Small tables with named rows and columns. After each table, cells are looked up by row and column.

Sol:
,Lizila,Bik,Nol,Mus
Vib,444,139,408,594
Zevukim,347,796,349,209
Deg,464,567,582,366
Bilut,365,697,250,435
Kodaran,408,283,606,394

What is the Lizila of Zevukim in Sol? 347
What is the Lizila of Bilut in Sol? 365
What is the Mus of Bilut in Sol? 435
What is the Mus of Kodaran in Sol? 394
What is the Nol of Bilut in Sol? 250
What is the Nol of Kodaran in Sol? 606
What is the Nol of Zevukim in Sol? 349
What is the Bik of Vib in Sol? 139
What is the Bik of Kodaran in Sol? 283
What is the Lizila of Vib in Sol? 444
What is the Bik of Deg in Sol? 567
What is the Bik of Zevukim in Sol? 796
What is the Mus of Deg in Sol? 366
What is the Nol of Deg in Sol? 582
What is the Lizila of Deg in Sol? 464
What is the Nol of Vib in Sol? 408

Zeka =
	Gutem	Mov	Gekine
Bot	3.1	5.6	2.0
Ferope	-0.3	-6.8	5.9
Ris	-0.1	4.6	-0.2
Dit	1.9	1.2	-4.0
Nif	-2.9	-2.9	-0.4
Zesuma	4.4	4.5	-8.0
Seduzu	-2.5	-2.0	-1.9
Dev	8.2	7.0	-1.0
Nusotu	-3.1	6.5	3.6
Bufa	2.2	0.2	-3.2
Tigez	2.4	0.7	6.3

Gutem of Dev = 8.2
Gekine of Zesuma = -8.0
Mov of Tigez = 0.7
Gekine of Ferope = 5.9
Mov of Nusotu = 6.5
Mov of Zesuma = 4.5
Mov of Dit = 1.2
Gutem of Zesuma = 4.4
Mov of Bot = 5.6
Mov of Ferope = -6.8
Gekine of Ris = -0.2
Gutem of Nif = -2.9
Mov of Ris = 4.6
Mov of Nif = -2.9
Gutem of Bufa = 2.2
Gutem of Bot = 3.1
Mov of Seduzu = -2.0
Gutem of Ris = -0.1
Gekine of Seduzu = -1.9

Butebis:
,Sofonak,Pur
Mot,45.56,-65.14
Led,-34.35,-97.51
Sutano,60.08,75.81
Vigon,-25.38,-10.78
Nalisi,-24.81,8.31
Fiz,40.54,-28.67

Nalisi, Sofonak -> -24.81
Sutano, Sofonak -> 60.08
Vigon, Pur -> -10.78
Vigon, Sofonak -> -25.38
Led, Sofonak -> -34.35
Mot, Pur -> -65.14
Led, Pur -> -97.51
Fiz, Pur -> -28.67

Nofofif:
,Fofofe,Kifumi
Zerata,118,56
Zuketu,135,125
Tolofuv,191,94
Bes,92,110
Sonulor,180,177
Dom,37,179
Rekivum,185,112
Gefatim,101,77
Das,105,104
Vevur,85,127
Ragefin,96,24
Fovitif,229,246
Rolamel,193,77

Gefatim, Fofofe => 101
Ragefin, Kifumi => 24
Rekivum, Fofofe => 185
Zuketu, Kifumi => 125
Tolofuv, Fofofe => 191
Rekivum, Kifumi => 112
Tolofuv, Kifumi => 94
Vevur, Fofofe => 85
Fovitif, Fofofe => 229
Ragefin, Fofofe => 96
Fovitif, Kifumi => 246
Bes, Fofofe => 92
Vevur, Kifumi => 127
Bes, Kifumi => 110

Puralag
fields: Rufo, Pob, Pov, Bobunal, Tetuk, Pasol, Sed, Boduta, Zeso
Bip: [24.14, 44.27, 45.64, 27.08, 55.21, 64.37, 70.00, 48.45, 24.30]
Kasi: [58.20, 28.10, 38.15, 18.09, 6.48, 47.40, 29.82, 63.68, 45.48]
Vel: [37.36, 76.21, 25.94, 24.64, 40.06, 17.60, 52.77, 17.15, 51.00]
Kose: [53.49, 27.46, 9.87, 15.27, 49.04, 38.66, 60.12, 46.30, 37.67]
Rapufar: [44.46, 19.01, 23.32, 55.63, 67.22, 56.58, 39.23, 35.71, 28.88]
Vun: [54.14, 28.41, 29.95, 23.95, 0.75, 21.28, 33.61, 54.76, 41.11]
Fupota: [10.90, 51.69, 42.95, 13.41, 53.63, 22.31, 21.62, 23.67, 33.64]

What is the Pasol of Rapufar in Puralag?
56.58
What is the Pov of Kasi in Puralag?
38.15
What is the Zeso of Fupota in Puralag?
33.64
What is the Bobunal of Kasi in Puralag?
18.09
What is the Zeso of Rapufar in Puralag?
28.88
What is the Boduta of Rapufar in Puralag?
35.71
What is the Pasol of Fupota in Puralag?
22.31
What is the Boduta of Kose in Puralag?
46.30
What is the Bobunal of Bip in Puralag?
27.08
What is the Pasol of Kasi in Puralag?
47.40
What is the Pob of Rapufar in Puralag?
19.01
What is the Rufo of Kasi in Puralag?
58.20
What is the Pob of Kasi in Puralag?
28.10
What is the Rufo of Fupota in Puralag?
10.90
What is the Pasol of Kose in Puralag?
38.66
What is the Rufo of Kose in Puralag?
53.49
What is the Tetuk of Fupota in Puralag?
53.63
Which row has the largest Rufo? Kasi

Riv:
|  | Fil | Nosuma | Gan | Bet | Bugav | Sakubo | Volo | Nivulen | Giga | Zed |
|---|---|---|---|---|---|---|---|---|---|---|
| Gikaz | 47.1 | 52.3 | 29.4 | -22.6 | -2.5 | 12.7 | -21.3 | -3.7 | 64.3 | 15.2 |
| Tanafa | -3.3 | 16.1 | 13.6 | 29.9 | -41.4 | 19.4 | -48.4 | 10.9 | 27.5 | 26.5 |
| Nipe | 22.1 | 24.0 | 15.1 | 17.2 | 27.3 | -6.9 | 50.1 | -20.7 | 16.2 | -32.7 |
| Vuf | -14.8 | -17.6 | 8.6 | 37.9 | -49.7 | 8.0 | -28.2 | 24.9 | -16.3 | -22.5 |
| Milunov | 0.9 | -26.5 | -16.3 | -48.8 | 28.1 | -2.9 | -16.0 | 12.8 | -22.3 | 26.9 |
| Takurog | -19.0 | -29.9 | -22.5 | 5.2 | 16.5 | -5.6 | 41.1 | 14.5 | -42.8 | -36.0 |
| Suk | -18.1 | -38.5 | 3.5 | 30.5 | -36.7 | -37.2 | -8.0 | -30.1 | -33.0 | 41.2 |
| Div | -11.0 | -42.4 | -8.2 | 20.1 | 25.9 | -25.0 | 59.9 | -11.4 | -52.6 | -29.7 |
| Zogus | -30.0 | -36.8 | -1.2 | 31.5 | -46.8 | -29.6 | -36.6 | -15.4 | -24.5 | 53.1 |
| Digude | -10.6 | -2.8 | -15.8 | 11.9 | 28.7 | 29.2 | 36.5 | 22.1 | -13.8 | -53.8 |
| Medola | -14.3 | -50.6 | -23.9 | -26.6 | 49.7 | -33.3 | 37.4 | -21.8 | -51.0 | 39.3 |
| Tupazab | 0.0 | 20.3 | -10.3 | -16.5 | 5.3 | 21.3 | -0.1 | 32.7 | 14.1 | -35.9 |

What is the Volo of Vuf in Riv?
-28.2
What is the Gan of Gikaz in Riv?
29.4
What is the Giga of Suk in Riv?
-33.0
What is the Bugav of Milunov in Riv?
28.1
What is the Nivulen of Digude in Riv?
22.1
What is the Sakubo of Gikaz in Riv?
12.7
What is the Bet of Nipe in Riv?
17.2
What is the Nosuma of Digude in Riv?
-2.8
What is the Gan of Zogus in Riv?
-1.2
What is the Bugav of Tupazab in Riv?
5.3
What is the Sakubo of Vuf in Riv?
8.0
What is the Giga of Tupazab in Riv?
14.1
What is the Bugav of Tanafa in Riv?
-41.4
What is the Nivulen of Tupazab in Riv?
32.7
What is the Bugav of Medola in Riv?
49.7
What is the Fil of Tupazab in Riv?
0.0
What is the Giga of Vuf in Riv?
-16.3
What is the Nivulen of Milunov in Riv?
12.8

